Here are made-up nodes, facts about them, and rows of numbers that follow some of those facts. Name the node behind each unnamed row.

Known rows:
[-11, -25, 31, 17, -18, -6, 8, 39, 2, -14, -54, -20, -3, -30, -24, -18, 10, 12, -19, -8, 40, 0, -4, -25, -29, -14, 3, 16, 0, -30, -19] -> drusul
[-14, -44, 35, 23, -9, -13, 29, 35, -8, 11, -39, -22, -11, -40, -22, 8, 20, 3, -42, -36, 41, -8, -4, -16, -20, -19, -7, 18, 20, -26, -13] -> zaflaklu
[-16, -49, 39, 8, 13, 7, 13, 10, -3, 4, -30, -24, 3, -23, -18, -6, -1, 23, -37, -18, 39, -3, -7, -29, -1, -38, 10, 13, -3, -20, 23] -> dester
[-20, -33, 26, -3, -10, -32, -1, 39, 42, -9, -44, -39, 12, -10, -31, -26, 2, 32, -17, -20, 28, -1, -4, -10, -24, -23, -6, 4, -25, -37, 16] -> ridel
[-7, -40, 29, 17, -16, -24, 21, 31, 6, 12, -19, -32, -8, -23, -28, -9, 14, 21, -16, -26, 40, -2, -1, 1, -28, -34, -4, 18, 13, -32, -11] -> sunu
[-21, -9, 19, 6, -6, -11, 17, 17, 16, -17, -47, -34, 14, -17, -31, -15, 17, 31, -6, 2, 42, 6, -11, -26, -26, 4, 12, 4, 13, -24, -18] -> brunak
[-1, -40, 31, 30, -27, -23, 30, 39, 31, 15, -27, -25, 3, -30, -7, -6, 7, 16, -16, -3, 54, -14, -3, -5, -26, -23, -18, 19, -2, -28, -12] -> drikar
[2, -1, 17, -8, 1, -31, 6, 33, 48, 35, 10, -50, 17, -11, -32, 15, -34, 17, -4, -17, 32, -36, 25, -15, 6, -14, -6, 6, -15, -39, 5] -> bodrobur
[-13, -15, 23, -3, -14, -12, 36, 9, 14, 4, -55, -36, 18, -13, -31, -4, 18, 32, -4, -9, 37, 17, 2, -30, -30, -25, 29, 2, 19, -21, -2] -> gibrel
[3, -27, 35, 11, -28, -4, 40, 31, 13, 45, -41, -12, -8, -28, -24, -4, 21, 3, -27, -16, 49, 3, 17, -28, -25, -40, 11, 27, 12, -16, -12] -> kludre
[-6, -9, 23, -6, -8, -4, 34, 15, 9, -1, -59, -36, 16, -23, -40, -5, 11, 28, -11, -7, 31, 9, 0, -34, -24, -21, 30, 9, 17, -20, -1] -> floketrak
[-16, 7, 23, -5, 11, -20, 11, 30, 9, 27, -14, -43, 13, -22, -35, 29, -9, -11, -23, -35, 34, -18, 22, -35, 0, 9, 7, 1, 11, -30, -7] -> taflun
[-25, -8, 18, -7, -2, 5, 20, 8, 23, 9, -48, -21, 9, -17, -33, -19, 20, 31, -21, 3, 45, 7, -5, -37, -9, 2, 17, 11, 10, -13, -16] -> nesu
[0, 16, 16, 1, 11, -13, 28, 5, 21, 29, 5, -50, 27, -14, -25, 30, -21, 18, 9, 3, 47, -23, 20, -29, 2, 3, 17, 1, 18, -23, -16] -> troris
[-5, -38, 28, 14, -11, -13, 11, 25, 1, -4, -38, -30, -6, -26, -26, -14, 11, 29, -17, -19, 34, -4, -3, -9, -24, -32, 4, 14, 8, -35, -11] -> lidus
[-15, -21, 13, 12, -8, -12, 27, 20, 23, -4, -41, -25, 20, -19, -24, -20, 19, 36, -8, 5, 54, 8, -13, -21, -21, -6, 8, 9, 10, -20, -20] -> skibre
[-7, 4, 34, -2, 2, -18, 13, 40, 18, 20, -4, -45, 10, -17, -41, 14, -16, -10, -20, -27, 44, -12, 20, -35, -10, 7, 14, 8, 5, -24, -13] -> katrunik
[-19, -27, 24, 11, 1, -19, 39, 20, 28, 12, -24, -33, 19, -15, -24, -11, 20, 28, -10, -5, 59, 11, -13, -15, -25, -9, 9, 13, 13, -11, -11] -> driklo
[-22, -56, 50, 8, 0, -16, 27, 16, 5, 15, -13, -38, -6, -19, -21, 1, 10, 15, -36, -37, 39, 1, -4, -9, -18, -34, 3, 12, 14, -18, 18] -> stibrur

Facts:
bador {γ=mukis, ξ=d, τ=bregin flabok, ε=h}
baflu {γ=flibram, ξ=e, τ=retok, ε=k}
bapi {ξ=d, ε=f}
beklus {ξ=a, τ=gebrotun pedugri, ε=k}
bigri {γ=graklum, ξ=b, ε=g}
bodrobur {γ=stotuk, ξ=b, τ=flabok staner, ε=f}
bregin {ξ=c, ε=f}
brosu {γ=tedo, ξ=d, ε=g}
brozal {ξ=e, τ=gidre baflu flabok, ε=h}
brunak {ξ=a, ε=g}
bupli {γ=gabrun, ξ=b, τ=fliklor skagros, ε=j}
busto {γ=vustus, ξ=b, ε=i}
dasta {γ=paflu, ξ=a, τ=resta brozal rete tulel, ε=f}
dester {γ=tikli, ξ=e, τ=zaflaklu skuvam konus, ε=l}
dezugru {γ=drogrebil, ξ=a, τ=staner busto floketrak, ε=h}
digrok {γ=bodrobur, ξ=c, τ=kabrol, ε=i}
diso {γ=driklo, ξ=d, τ=floketrak nesu, ε=f}
dofafel {ξ=a, τ=gidre mones rete fipo, ε=f}
dogrur {ξ=c, τ=tebas zaflaklu, ε=k}
doklik {γ=bigri, ξ=a, ε=i}
dopo {ξ=e, τ=skedreplun skesker, ε=h}
dreru {γ=zevis, ξ=a, ε=k}
dresa {γ=zaras, ξ=a, ε=k}
drikar {γ=siklur, ξ=d, τ=dogrur, ε=g}
driklo {γ=nekan, ξ=d, ε=k}
dritram {ξ=d, τ=robal tulel paflu, ε=g}
drogrebil {γ=tebas, ξ=c, τ=brosu, ε=j}
drusul {ξ=e, τ=soflur, ε=g}
fegra {ξ=b, τ=pepul, ε=g}
fipo {ξ=c, τ=bodrobur mekos, ε=j}
flabok {ξ=e, τ=pedugri, ε=g}
flasta {ξ=c, τ=grines, ε=k}
flibram {γ=bador, ξ=b, ε=i}
fliklor {ξ=c, τ=bodrobur fegra mekos staruk, ε=i}
floketrak {ξ=a, ε=h}
fluna {ξ=e, τ=brozal klima, ε=f}
fluskun {γ=setro, ξ=e, ε=i}
foluk {ξ=d, τ=kluful mekos, ε=f}
fomega {ξ=a, τ=zeplan, ε=g}
fugrun {γ=stagror, ξ=c, τ=pedugri nesu, ε=h}
gabrun {ξ=b, ε=k}
gadrul {ξ=a, τ=gidre, ε=i}
gebrotun {γ=sifol, ξ=e, ε=l}
gibrel {ξ=c, ε=h}
gidre {ξ=a, τ=nesu, ε=l}
gofli {γ=zeve, ξ=e, ε=f}
gonam {ξ=d, ε=l}
gonir {γ=steverek, ξ=e, τ=skaluba pedugri vustus, ε=f}
gragrom {ξ=a, τ=tulel graklum, ε=f}
graklum {γ=pedugri, ξ=a, τ=sostum klima gririgren, ε=f}
gridur {γ=tulel, ξ=a, τ=gebrotun, ε=f}
grines {ξ=c, τ=tulel retok, ε=l}
gririgren {γ=diso, ξ=a, τ=pedugri, ε=g}
gruflobro {γ=fipo, ξ=c, ε=h}
gudro {γ=peplak, ξ=e, τ=resta, ε=h}
kabrol {ξ=c, ε=l}
katrunik {ξ=b, τ=kodur, ε=k}
kegrul {ξ=e, τ=brosu fugrun, ε=i}
kester {γ=nuplake, ξ=e, ε=l}
klatril {γ=fugrun, ξ=e, ε=i}
kleplil {ξ=e, τ=floketrak klima, ε=f}
klilir {γ=sostum, ξ=e, ε=g}
klima {ξ=c, τ=floketrak, ε=g}
klobral {γ=bupli, ξ=a, ε=l}
kludre {γ=popasti, ξ=d, τ=retok, ε=h}
kluful {γ=robal, ξ=d, τ=tedo semil, ε=i}
kodur {ξ=c, τ=soflur, ε=g}
kofe {γ=dezugru, ξ=b, ε=k}
konus {ξ=a, τ=gibrel, ε=h}
leple {ξ=b, τ=tudrul, ε=k}
lidus {ξ=c, τ=skeklan kluful, ε=f}
lilo {γ=busto, ξ=a, ε=h}
lunim {ξ=d, τ=gebrotun, ε=k}
luvufles {ξ=b, τ=stukar rumuke mekos, ε=f}
maplik {γ=skeva, ξ=c, ε=h}
mefle {ξ=c, τ=bregin tedo zoplin, ε=g}
mekos {ξ=e, τ=vustus gririgren, ε=g}
modul {ξ=c, τ=staruk, ε=f}
mones {γ=klobral, ξ=b, τ=stukar, ε=g}
mukis {γ=pubrok, ξ=c, ε=f}
mumu {γ=gudro, ξ=a, τ=flabok, ε=l}
nekan {ξ=b, ε=g}
nesu {γ=sefu, ξ=a, ε=k}
nibruk {ξ=c, ε=l}
niston {ξ=a, ε=l}
nofla {ξ=a, τ=bigri, ε=f}
nuplake {γ=klatril, ξ=d, τ=gidre skuplivok lunim, ε=h}
paflu {γ=dester, ξ=d, τ=flabok sostum graklum, ε=k}
pedugri {γ=troris, ξ=c, τ=gebrotun, ε=k}
peplak {γ=sutek, ξ=e, τ=grines modul tudrul, ε=k}
pepul {ξ=c, τ=kodur vustus, ε=g}
pestun {ξ=a, τ=doklik bapi, ε=k}
pigre {γ=digrok, ξ=d, ε=f}
plestuplun {ξ=a, ε=k}
plibribu {γ=fluskun, ξ=e, ε=h}
plobes {ξ=b, τ=gibrel gririgren semil, ε=l}
plovuk {ξ=d, τ=drogrebil, ε=k}
pluzol {γ=kludre, ξ=c, ε=l}
popasti {γ=skosen, ξ=e, ε=i}
pubrok {γ=gridur, ξ=e, ε=j}
pugom {γ=stukar, ξ=a, τ=dofafel, ε=l}
resta {ξ=b, τ=gebrotun lunim, ε=i}
rete {γ=gonir, ξ=d, τ=floketrak, ε=g}
retok {ξ=b, ε=f}
ridel {ξ=a, τ=flabok, ε=k}
robal {γ=resta, ξ=c, τ=mumu floketrak, ε=h}
rumuke {ξ=a, τ=plobes, ε=k}
satrek {γ=rete, ξ=c, τ=stagror, ε=k}
sedra {ξ=c, ε=i}
sefu {γ=satrek, ξ=d, ε=k}
semil {ξ=d, ε=g}
seto {γ=drikar, ξ=a, ε=i}
setro {γ=kester, ξ=c, ε=h}
sifol {γ=gririgren, ξ=c, τ=kabrol nuplake stagror, ε=k}
siklur {γ=pigre, ξ=d, ε=i}
skaban {ξ=a, τ=gibrel semil, ε=f}
skagros {γ=skibre, ξ=e, τ=flabok, ε=f}
skaluba {ξ=b, τ=stukar modul, ε=k}
skatu {ξ=d, τ=pepul, ε=h}
skedreplun {ξ=c, τ=grines skeklan gruflobro nofla nesu, ε=l}
skeklan {ξ=b, ε=j}
skesker {γ=skuvam, ξ=e, ε=g}
skeva {γ=skesker, ξ=b, ε=k}
skibre {γ=gonam, ξ=c, ε=g}
skigol {ξ=c, τ=mumu brosu, ε=j}
skosen {γ=nesu, ξ=b, τ=konus pepul, ε=i}
skotram {γ=doklik, ξ=b, ε=i}
skuplivok {ξ=c, τ=diso retok, ε=l}
skuvam {γ=staner, ξ=e, τ=flabok, ε=f}
soflur {ξ=d, τ=retok, ε=f}
sopupa {ξ=a, ε=i}
sostum {γ=gidre, ξ=c, ε=h}
stagror {γ=gofli, ξ=d, τ=niston, ε=k}
staner {γ=mumu, ξ=b, ε=h}
staruk {ξ=a, τ=gebrotun skuplivok, ε=g}
steverek {γ=mones, ξ=a, ε=f}
stibrur {ξ=d, τ=nofla, ε=l}
stotok {ξ=d, τ=mones kabrol, ε=k}
stotuk {γ=pugom, ξ=b, ε=g}
stukar {γ=pluzol, ξ=a, ε=h}
stuplimor {ξ=e, τ=gidre doklik nesu plobes, ε=h}
sunu {ξ=d, τ=luvufles, ε=f}
susu {ξ=d, τ=steverek soflur, ε=l}
sutek {γ=kluful, ξ=c, ε=k}
taflun {ξ=b, τ=nesu, ε=i}
tatril {ξ=b, ε=g}
tebas {γ=dasta, ξ=c, τ=graklum, ε=f}
tedo {γ=skagros, ξ=b, τ=mekos vustus, ε=g}
tifla {γ=klilir, ξ=c, τ=rumuke graklum floketrak, ε=g}
tikli {γ=sunu, ξ=a, ε=l}
tomo {γ=lilo, ξ=d, ε=g}
trinen {ξ=a, ε=g}
troris {γ=seto, ξ=b, ε=f}
trupal {ξ=c, ε=i}
tudrul {ξ=a, τ=gebrotun retok soflur, ε=f}
tulel {γ=tomo, ξ=c, τ=stukar gebrotun nesu, ε=g}
vustus {γ=gruflobro, ξ=e, ε=f}
zaflaklu {ξ=d, τ=retok vustus, ε=i}
zaras {γ=dreru, ξ=e, ε=i}
zeplan {ξ=b, τ=brosu, ε=i}
zeve {γ=gebrotun, ξ=d, ε=g}
zevis {γ=tifla, ξ=b, ε=i}
zoplin {ξ=d, τ=konus gibrel, ε=h}

Which node is each row?
No name comes twice in this set of rows, the named rows included.
[6, -37, 24, 21, -6, -2, 10, 29, 5, 0, -36, -25, -1, -34, -18, -7, -8, 28, -16, -2, 37, -18, -4, -12, -8, -40, -4, 21, -6, -38, -1]	graklum
[-12, -23, 37, 28, -16, -8, -4, 11, -18, 2, -45, -13, -12, -18, -5, 1, 16, 9, -7, -17, 35, 2, 19, -29, -28, -35, 12, 12, 1, -42, -22]	tudrul
[1, -43, 39, 28, -20, -9, 23, 35, -18, 12, -24, -19, -22, -37, -19, -2, 18, 3, -26, -28, 44, -5, 6, -10, -30, -37, 3, 25, 20, -28, -24]	soflur
[-18, -44, 44, 6, 8, 10, 14, -1, 8, 14, -35, -26, -3, -26, -12, 0, -4, 25, -37, -13, 34, -14, 5, -28, 3, -29, 5, 13, 3, -21, 17]	pugom
[-6, -22, 25, -6, -18, -24, 11, 36, 30, 5, -57, -32, 11, -8, -33, -14, 5, 22, -9, -19, 21, 6, 9, -22, -31, -43, 8, 9, -18, -38, 20]	brozal
[-23, -47, 48, 5, 7, -1, 6, 10, -4, -3, -37, -33, -5, -21, -18, -1, 0, 18, -38, -33, 28, -2, 0, -26, -9, -33, 12, 7, 2, -29, 20]	gidre
[-1, -33, 30, 10, -8, -1, 10, 36, -7, -12, -41, -27, -10, -39, -34, -13, -1, 23, -23, -17, 30, -11, -5, -15, -15, -30, 3, 21, 6, -33, -7]	kleplil
[6, -47, 27, 26, -2, -15, 24, 47, 1, 17, -17, -21, -8, -34, -25, -14, 5, 16, -20, -22, 50, -5, -5, -2, -21, -41, 0, 30, 3, -24, -13]	diso
[-5, -32, 35, 24, -11, 12, 15, 33, -9, -1, -47, -10, -4, -38, -18, -11, 11, 4, -33, -5, 47, -2, -2, -34, -20, -23, 7, 24, -4, -21, -12]	baflu
[-7, -38, 30, 21, 7, -14, 16, 36, 14, 3, -44, -23, 6, -25, -19, -24, 10, 18, -20, -14, 50, 8, -9, -22, -26, -24, 13, 22, -10, -20, -7]	sifol
[-17, -27, 15, 11, -5, -9, 30, 12, 18, -4, -36, -27, 21, -14, -21, -15, 21, 33, -15, 5, 55, 11, -16, -23, -17, -11, 12, 7, 7, -16, -7]	sutek
[-10, 24, 16, -5, 3, -16, 28, 18, 40, 29, -5, -47, 27, -13, -33, 16, -14, 11, -1, 5, 55, -19, 16, -37, -2, 25, 13, 3, 16, -17, -25]	stotuk
[-6, 19, 14, -1, 5, -16, 26, 22, 31, 22, 0, -48, 33, -13, -33, 14, -12, 10, 1, 4, 58, -13, 14, -38, -4, 20, 16, 2, 10, -19, -21]	bigri
[-7, 37, 1, -10, 2, -24, 28, 26, 24, 22, -21, -49, 29, -13, -46, 23, -4, 6, 7, -9, 40, -7, 19, -39, -10, 21, 23, -6, 23, -26, -28]	skeklan
[-30, -28, 29, -7, 22, 12, 24, -15, 5, 6, -32, -33, 14, -14, -25, -6, 10, 38, -27, -8, 42, 6, -9, -36, 2, -15, 23, 4, 17, -10, 10]	klobral

Now the same nodes, written a new way:
Named rows:
[-7, -16, -22, -25, 3, 21, -17, -1, 7, -11, 4, 9] -> luvufles
[6, -18, 0, 4, 6, -16, 31, 13, 5, 18, -14, -5] -> bregin
[12, -18, -16, -28, -5, 9, -37, -4, 22, -33, 31, -9] -> fluna
[0, -25, -18, -40, 31, -7, -51, -6, -28, -51, 39, -51] -> skuvam
[9, -15, 18, 2, -7, 25, 12, 6, 45, 1, -10, 18] -> retok
[-21, -19, -34, -3, 1, 25, 5, 10, 0, 4, -8, 17] -> modul
[-45, -37, -38, 40, 10, 32, 11, 12, -35, 12, -8, -13] -> diso
[-31, -28, -54, 30, -3, 14, 22, 18, -19, 26, -6, 7] -> sunu
[-24, -29, -2, 2, 25, 13, -38, 2, 13, -33, -24, 0] -> mones
[-6, -19, 23, 22, 19, 3, 32, 19, -9, -1, -18, -22] -> gruflobro
[10, -8, -10, -24, -17, 19, -32, 6, 19, -42, 30, -1] -> stuplimor
[-29, -37, -61, 35, 3, 47, 17, -2, 8, 47, -17, 16] -> zaflaklu
[-14, -27, -50, -13, 22, 25, 0, -6, 1, 24, -9, 3] -> fliklor
[-15, -36, 69, -5, 40, -10, -6, -9, 1, 12, 9, 15] -> dresa
[-21, -42, 38, 9, 7, 43, -63, -29, 22, -15, 44, 27] -> baflu
[-37, -55, 25, 57, 21, -15, 22, 0, -28, 52, 11, 7] -> driklo
[-26, -1, 16, -17, 48, 25, -23, -8, -3, -10, 6, 10] -> pugom
[-28, -25, -21, 10, -5, 49, -6, 0, 7, 20, -2, 43] -> grines
[-20, -25, -6, -56, 53, -6, -29, -5, -64, -20, 17, -23] -> mumu

Name these rows:
No name comes twice in this set of rows, the named rows included.
[36, -21, 36, -1, 21, 17, -9, -8, 27, -21, 23, -45]	pubrok
[-75, -27, 13, 20, 14, 47, -25, -17, -10, 25, 20, 38]	pedugri
[35, -46, 28, -9, 23, 16, -11, -18, 40, -12, 11, -51]	klatril
[-28, -42, -26, 41, -7, -31, 33, 17, 12, 38, -26, -7]	semil
[-37, -7, -4, 57, 21, -1, 42, 14, -2, 32, -7, -36]	pigre
[20, -24, 39, 4, 12, 10, -16, -2, 33, -28, 17, -38]	vustus
[-19, -47, 35, 0, 13, 26, -60, -27, 9, -16, 48, 13]	peplak
[-50, -39, -60, 25, -8, 0, 8, 14, -5, 22, -22, 5]	dritram
[-36, -43, -50, 39, 32, 36, 11, -7, -19, 33, -14, -23]	kluful
[-6, -25, -27, -15, 5, 59, -20, -14, 39, 10, -9, 23]	resta
[-16, -21, -18, 9, 30, 41, 6, -2, -24, 1, -4, -12]	drogrebil
[22, -21, 11, -33, 30, -2, 16, -8, 34, 19, -17, -8]	sopupa
[7, -15, 36, 0, 15, 3, 13, 15, 0, -23, -5, -29]	staner
[-17, -17, -33, -6, 4, 16, 3, 9, -8, 8, -6, 15]	lidus
[-55, -71, -2, 41, 15, 14, 1, -2, -46, 36, 19, 12]	stagror

